Here is a tiny trained network, its code and every weight. The questions are about switching its units off for an input and a class, where a switched-off unit gives its printed mean instead of its output.

import numpy as np


def w(rows, s, z=0):
    codes = np.array(rows[::2]) - 128.0
    scale = np.full(codes.shape[1], s)
    scale[-1] = z or s
    return codes * scale


def f(y):
    return y / 2 * (1 + np.tanh(0.7978845608 * (y + 0.044715 * y**3)))


def log_softmax(a):
    a = a - a.max(-1, keepdims=True)
    return a - np.log(np.exp(a).sum(-1, keepdims=True))


def net(x, mask):
    res = np.array(x, float).reshape(1, 4) / 4 @ E
    y = f(res @ A[0][:, :-1].T + A[0][:, -1])
    res = res + np.where(mask, y, B[0][:, -1]) @ B[0][:, :-1]
    return log_softmax(res[-1] @ U[:, :-1].T + U[:, -1])


A, B = {}, {}
E = w([
[62,199,116,36],'x0',
[100,4,39,97],'x1',
[98,75,142,8],'x2',
[2,116,222,166],'x3',
],0.0062)
A[0] = w([
[86,76,144,247,169],'neuron 1',
[158,101,61,54,254],'neuron 2',
[76,252,99,104,205],'neuron 3',
[169,183,113,231,116],'neuron 4',
[109,150,179,82,99],'neuron 5',
[106,136,133,111,66],'neuron 6',
[102,29,60,86,148],'neuron 7',
[197,41,43,83,96],'neuron 8',
[134,201,63,108,135],'neuron 9',
[41,130,113,53,162],'neuron 10',
[105,49,92,226,102],'neuron 11',
[228,191,174,185,106],'neuron 12',
],0.016,0.0027)
B[0] = w([
[142,248,182,76,223],'neuron 1',
[224,116,104,98,232],'neuron 2',
[119,179,29,158,255],'neuron 3',
[41,99,174,203,239],'neuron 4',
[76,122,110,80,177],'neuron 5',
[104,113,132,123,134],'neuron 6',
[153,59,220,169,238],'neuron 7',
[254,88,109,156,242],'neuron 8',
[163,145,84,97,195],'neuron 9',
[9,49,130,86,227],'neuron 10',
[102,193,73,148,204],'neuron 11',
[103,107,187,248,251],'neuron 12',
],0.027,0.0093)
U = w([
[137,207,114,64,77],'0',
[254,123,82,118,155],'1',
[181,94,170,96,89],'2',
[146,104,91,218,82],'3',
[109,139,4,45,155],'4',
[64,119,53,86,2],'5',
[49,211,107,147,176],'6',
[65,28,215,155,184],'7',
],0.0068,0.0059)

Each question gives the input, the list of numbers given to net, and the class t.
The units are the neurons (one row each of A and B). Each row of codes is followed by its name. A weight is (code - 128) times the scale printed after its matrix; where a second scale follows, it is the last column's (A, B and U).
mask holds one flag per neuron, in row order. A switched-off neuron (its flag False) gives its mean, the last column of its row in B, instead of its output. The means were averaged over made-up inputs and are rounded, as every weight is.
A unit's drop is (log p(t) with every unit on - log p(t) with that unit switched off) / (log p(t) with every unit on - log p(t) with every unit switched off).
The circuit of an input: a set's keep is (log p(t) with only the set's units on - log p(t) with every unit switched off) / (log p(t) with every unit on - log p(t) with every unit switched off). Starting from all 12 units, units are removed one at a time, each time the one whose removal leaves the highest keep (on an exact tie, the one counted first), for as long as the keep stays at least 0.8.
units of the circuit, in order: the units of the circuit, biggest drop first
most important unit: the unit with the biggest drop
k most important neurons: the k neurons with the biggest drops, biggest first
drop of u: that unit's drop, to one decimal
input [-3,-3,0,-1], class 7: units of the circuit, in order => [neuron 3]
input [1,0,-7,-4], class 7: 2 most important neurons => [neuron 4; neuron 8]
input [-7,4,5,5], class 2: units of the circuit, in order => [neuron 7; neuron 4; neuron 1]
input [-7,-2,4,6], class 0: units of the circuit, in order => [neuron 12; neuron 1]
input [1,-6,7,0], class 4: units of the circuit, in order => [neuron 12; neuron 7]
input [3,0,2,-2], class 4: 3 most important neurons => [neuron 12; neuron 8; neuron 7]
input [0,-6,-4,2], class 6: 2 most important neurons => [neuron 7; neuron 3]
input [-1,-4,4,3], class 4: 3 most important neurons => [neuron 7; neuron 12; neuron 4]
input [2,2,-8,-3], class 6: 2 most important neurons => [neuron 7; neuron 8]
input [7,1,1,4], class 4: 2 most important neurons => [neuron 12; neuron 4]
input [-2,3,0,2], class 2: 2 most important neurons => [neuron 3; neuron 4]
input [3,0,3,8], class 5: units of the circuit, in order => [neuron 7; neuron 12; neuron 10]
input [-1,3,-1,2], class 0: 3 most important neurons => [neuron 12; neuron 4; neuron 8]
input [-3,-3,5,-2], class 1: most important unit => neuron 4
input [-3,-8,-6,4], class 7: 3 most important neurons => [neuron 12; neuron 4; neuron 11]
input [8,4,8,-3], class 2: 4 most important neurons => [neuron 2; neuron 10; neuron 7; neuron 8]
input [-7,8,6,6], class 2: 2 most important neurons => [neuron 7; neuron 1]
input [-1,-2,-3,-5], class 7: 2 most important neurons => [neuron 3; neuron 4]
input [2,-2,8,8], class 5: 4 most important neurons => [neuron 12; neuron 7; neuron 4; neuron 5]
input [-1,8,8,-6], class 1: units of the circuit, in order => [neuron 8]
input [-3,-3,8,-1], class 2: 4 most important neurons => [neuron 3; neuron 4; neuron 12; neuron 11]
input [-6,-1,-5,4], class 6: drop of neuron 4 => 0.0
input [3,-4,3,3], class 5: drop of neuron 3 => -0.1
input [-8,-2,3,6], class 0: drop of neuron 12 => 0.2
input [8,-5,-6,-4], class 6: drop of neuron 12 => -0.2
